Below are the code and all the weights of a small trained network. Each question names an input and a target symbol and asks about switching units off, where a switched-off unit gives its printed mean instead of its output.

import numpy as np


def w(rows, s, z=0):
    codes = np.array(rows[::2]) - 128.0
    scale = np.full(codes.shape[1], s)
    scale[-1] = z or s
    return codes * scale


def norm(h):
    return h / np.sqrt((h * h).mean(-1, keepdims=True) + 1e-5)


def f(y):
    return y / 2 * (1 + np.tanh(0.7978845608 * (y + 0.044715 * y**3)))


def softmax(a):
    e = np.exp(a - a.max(-1, keepdims=True))
    return e / e.sum(-1, keepdims=True)


def log_softmax(a):
    a = a - a.max(-1, keepdims=True)
    return a - np.log(np.exp(a).sum(-1, keepdims=True))


def net(x, mask):
    ids = ['ΔΠαβγζθμτψω'.index(c) for c in x.split()]
    T = len(ids)
    res = E[ids] + P[:T]
    u = 0
    for l in range(3):
        r = norm(res)
        for j in range(2):
            rows = slice(4 * j, 4 * j + 4)
            q, k, v = (r @ M[l][rows].T for M in (Q, K, V))
            z = softmax(np.where(np.tri(T) > 0, q @ k.T / 4**0.5, -1e9)) @ v
            o = O[l][rows]
            res = res + np.where(mask[u + j], z, o[:, -1]) @ o[:, :-1]
        u += 2
        y = f(norm(res) @ A[l][:, :-1].T + A[l][:, -1])
        res = res + np.where(mask[u : u + 4], y, B[l][:, -1]) @ B[l][:, :-1]
        u += 4
    return log_softmax(norm(res)[-1] @ U[:, :-1].T + U[:, -1])


Q, K, V, O, A, B = {}, {}, {}, {}, {}, {}
E = w([
[53,155,93,103],'Δ',
[95,127,121,74],'Π',
[202,3,122,133],'α',
[169,185,92,126],'β',
[114,18,138,111],'γ',
[106,157,118,62],'ζ',
[137,75,179,65],'θ',
[79,83,140,84],'μ',
[217,126,157,148],'τ',
[101,140,177,121],'ψ',
[92,125,61,164],'ω',
],0.023)
P = w([
[85,174,145,88],'0',
[79,149,152,73],'1',
[85,137,150,75],'2',
[82,146,142,46],'3',
[87,147,141,47],'4',
[79,163,142,41],'5',
[49,138,140,2],'6',
[48,137,151,9],'7',
],0.0015)
Q[0] = w([
[162,85,112,234],'L0H1',
[84,119,4,209],'L0H1',
[13,103,194,29],'L0H1',
[126,233,151,142],'L0H1',
[157,93,154,154],'L0H2',
[173,209,128,75],'L0H2',
[137,201,41,208],'L0H2',
[167,157,135,242],'L0H2',
],0.015)
K[0] = w([
[169,55,74,181],'L0H1',
[96,127,5,169],'L0H1',
[54,133,178,104],'L0H1',
[156,189,124,177],'L0H1',
[146,88,185,138],'L0H2',
[160,117,71,60],'L0H2',
[154,113,43,149],'L0H2',
[177,119,105,183],'L0H2',
],0.018)
V[0] = w([
[176,238,137,193],'L0H1',
[104,231,136,255],'L0H1',
[96,55,251,95],'L0H1',
[188,65,87,40],'L0H1',
[88,187,164,167],'L0H2',
[78,190,156,136],'L0H2',
[185,106,106,116],'L0H2',
[168,143,176,216],'L0H2',
],0.0056)
O[0] = w([
[241,154,55,108,35],'L0H1',
[244,117,49,97,2],'L0H1',
[161,79,173,252,219],'L0H1',
[70,158,158,154,192],'L0H1',
[80,133,168,6,109],'L0H2',
[78,113,161,102,141],'L0H2',
[243,130,96,127,114],'L0H2',
[191,174,124,3,40],'L0H2',
],0.0056,0.0046)
A[0] = w([
[189,79,172,214,253],'L0N1',
[145,144,232,222,24],'L0N2',
[104,225,26,136,133],'L0N3',
[242,2,133,104,209],'L0N4',
],0.0062,0.0054)
B[0] = w([
[184,160,97,92,255],'L0N1',
[115,84,165,69,129],'L0N2',
[74,139,245,145,157],'L0N3',
[196,174,87,140,212],'L0N4',
],0.011,0.0049)
Q[1] = w([
[164,106,170,65],'L1H1',
[113,33,86,166],'L1H1',
[190,145,106,69],'L1H1',
[165,83,15,168],'L1H1',
[161,171,124,170],'L1H2',
[2,95,134,139],'L1H2',
[147,70,141,170],'L1H2',
[151,153,149,128],'L1H2',
],0.016)
K[1] = w([
[148,79,175,183],'L1H1',
[143,1,67,56],'L1H1',
[246,142,129,184],'L1H1',
[187,99,34,88],'L1H1',
[157,122,40,110],'L1H2',
[42,141,199,148],'L1H2',
[129,50,146,200],'L1H2',
[137,145,97,139],'L1H2',
],0.011)
V[1] = w([
[123,70,105,107],'L1H1',
[139,82,92,84],'L1H1',
[133,119,117,108],'L1H1',
[166,114,155,177],'L1H1',
[174,101,190,86],'L1H2',
[99,160,161,2],'L1H2',
[142,136,90,96],'L1H2',
[43,101,166,155],'L1H2',
],0.0063)
O[1] = w([
[115,151,131,176,142],'L1H1',
[130,150,146,253,110],'L1H1',
[115,114,122,137,120],'L1H1',
[147,140,159,154,109],'L1H1',
[101,149,53,137,171],'L1H2',
[50,167,80,167,201],'L1H2',
[149,115,193,205,76],'L1H2',
[75,136,57,51,254],'L1H2',
],0.0049,0.0031)
A[1] = w([
[110,77,74,146,14],'L1N1',
[115,43,204,215,164],'L1N2',
[82,177,167,16,92],'L1N3',
[189,1,123,178,3],'L1N4',
],0.0094,0.0034)
B[1] = w([
[86,129,81,142,120],'L1N1',
[85,54,68,1,254],'L1N2',
[192,51,165,165,246],'L1N3',
[176,103,33,77,173],'L1N4',
],0.0092,0.0046)
Q[2] = w([
[224,130,94,170],'L2H1',
[96,54,167,186],'L2H1',
[178,107,103,210],'L2H1',
[126,209,84,33],'L2H1',
[102,245,161,170],'L2H2',
[42,87,105,58],'L2H2',
[106,254,158,162],'L2H2',
[35,161,87,218],'L2H2',
],0.013)
K[2] = w([
[133,194,41,64],'L2H1',
[52,150,157,162],'L2H1',
[130,254,20,117],'L2H1',
[192,49,124,149],'L2H1',
[134,252,66,71],'L2H2',
[60,99,192,177],'L2H2',
[166,234,59,127],'L2H2',
[59,194,23,169],'L2H2',
],0.012)
V[2] = w([
[69,120,104,67],'L2H1',
[118,81,117,203],'L2H1',
[123,113,185,123],'L2H1',
[148,152,46,151],'L2H1',
[3,133,83,13],'L2H2',
[51,119,77,38],'L2H2',
[179,180,120,17],'L2H2',
[110,96,164,197],'L2H2',
],0.0069)
O[2] = w([
[170,187,70,93,199],'L2H1',
[85,106,132,110,114],'L2H1',
[155,104,145,101,161],'L2H1',
[88,161,61,186,61],'L2H1',
[212,108,123,255,253],'L2H2',
[176,189,136,181,214],'L2H2',
[46,121,214,153,116],'L2H2',
[149,147,92,98,138],'L2H2',
],0.0071,0.0051)
A[2] = w([
[93,26,98,46,28],'L2N1',
[149,170,157,170,120],'L2N2',
[150,248,109,140,97],'L2N3',
[131,99,81,164,3],'L2N4',
],0.011,0.0078)
B[2] = w([
[106,237,135,58,254],'L2N1',
[127,195,142,108,152],'L2N2',
[85,130,120,10,185],'L2N3',
[7,165,87,91,109],'L2N4',
],0.012,0.0051)
U = w([
[130,37,159,163,250],'Δ',
[250,167,115,78,2],'Π',
[92,158,129,164,234],'α',
[167,178,43,130,115],'β',
[231,55,93,130,133],'γ',
[34,75,136,90,71],'ζ',
[203,163,202,155,193],'θ',
[141,148,156,95,133],'μ',
[182,43,228,78,159],'τ',
[114,231,140,74,44],'ψ',
[133,63,25,67,54],'ω',
],0.017,0.0047)

Each question gives the input, a string of symbols that net reads in full, and the target symbol t.
The units are the heads (4 rows each of Q, K, V and O) and the neurons (one row each of A and B). Each row of codes is followed by its name. A weight is (code - 128) times the scale printed after its matrix; where a second scale follows, it is the last column's (O, A, B and U).
mask holds one flag per unit, layer by layer, with each layer's heads first. A switched-off unit (its flag False) gives its mean, the last column of its rows in O or B, instead of its output. The means were averaged over made-up inputs and are rounded, as every weight is.
A unit's drop is (log p(t) with every unit on - log p(t) with that unit switched off) / (log p(t) with every unit on - log p(t) with every unit switched off).
The circuit of an input: a set's keep is (log p(t) with only the set's units on - log p(t) with every unit switched off) / (log p(t) with every unit on - log p(t) with every unit switched off). Starting from the 12 units with the biggest drops (on a tie, the unit counted first), units are removed one at a time, each time the one whose removal leaves the highest keep (on an exact tie, the one counted first), for as long as the keep stays at least 0.8.
circuit, biggest first: the units of the circuit, biggest drop first
unit that matters most: the unit with the biggest drop
k most important neurons: the k neurons with the biggest drops, biggest first
top k neurons in layer l: the k neurons of layer l with the biggest drops, biggest first
heads that matter: for each layer, one digit per head in row order, 1 if its drop is at least 0.15 and else 0, layers parted by /
drop when u is switched off: that unit's drop, to one decimal
input ψ γ β ω, target α: unit that matters most -> L1N3
input ψ γ θ, target Π: 3 most important neurons -> [L1N3; L0N4; L0N3]
input ψ θ ζ, target γ: heads that matter -> 10 / 01 / 01
input ζ ζ ψ μ ω, target α: 2 most important neurons -> [L0N3; L1N3]
input θ τ β ψ, target τ: heads that matter -> 01 / 00 / 01
input μ Δ γ ζ ψ τ α, target ω: circuit, biggest first -> [L1N4; L1N2]
input ψ τ θ α, target ω: circuit, biggest first -> [L1N2; L1N4]
input τ β ψ μ, target ψ: 2 most important neurons -> [L1N3; L0N4]
input θ ψ α α γ, target ζ: circuit, biggest first -> [L0H1; L1N3]
input ψ α Π θ, target Π: circuit, biggest first -> [L0H1; L0N4]
input ψ γ θ Π, target β: heads that matter -> 11 / 10 / 01
input Δ ψ Δ θ θ Π Π, target β: 2 most important neurons -> [L0N3; L1N2]
input α θ τ μ θ β μ ζ, target θ: heads that matter -> 00 / 00 / 01
input θ γ ζ, target θ: circuit, biggest first -> [L1N2; L2H2]
input α β β θ θ α ψ μ, target ψ: heads that matter -> 11 / 01 / 01
input ζ ζ Δ, target α: 4 most important neurons -> [L0N1; L0N4; L2N1; L1N2]
input γ μ ζ Π ω β, target ψ: heads that matter -> 10 / 00 / 01
input Δ β ζ Δ ω μ μ Π, target Δ: 3 most important neurons -> [L1N2; L2N1; L0N4]
input ζ γ β τ Δ, target α: 2 most important neurons -> [L0N1; L0N4]
input Π β Π β Π ζ γ Π, target Δ: heads that matter -> 00 / 00 / 01
input μ ζ ζ ω ψ Δ, target Δ: most important neuron -> [L1N3]
input Δ θ ψ θ γ ζ, target γ: 4 most important neurons -> [L1N2; L0N1; L2N1; L1N3]
input τ ω γ, target ω: most important neuron -> [L1N2]
input ζ Π ω μ ψ γ, target ζ: drop when L0H1 is switched off -> 1.1
input θ γ Δ ψ, target τ: drop when L2H2 is switched off -> 0.2
input θ Π ψ ζ Δ, target Δ: drop when L0N1 is switched off -> 0.2
input α β β ζ β γ τ β, target ψ: top neuron in layer 0 -> [L0N3]
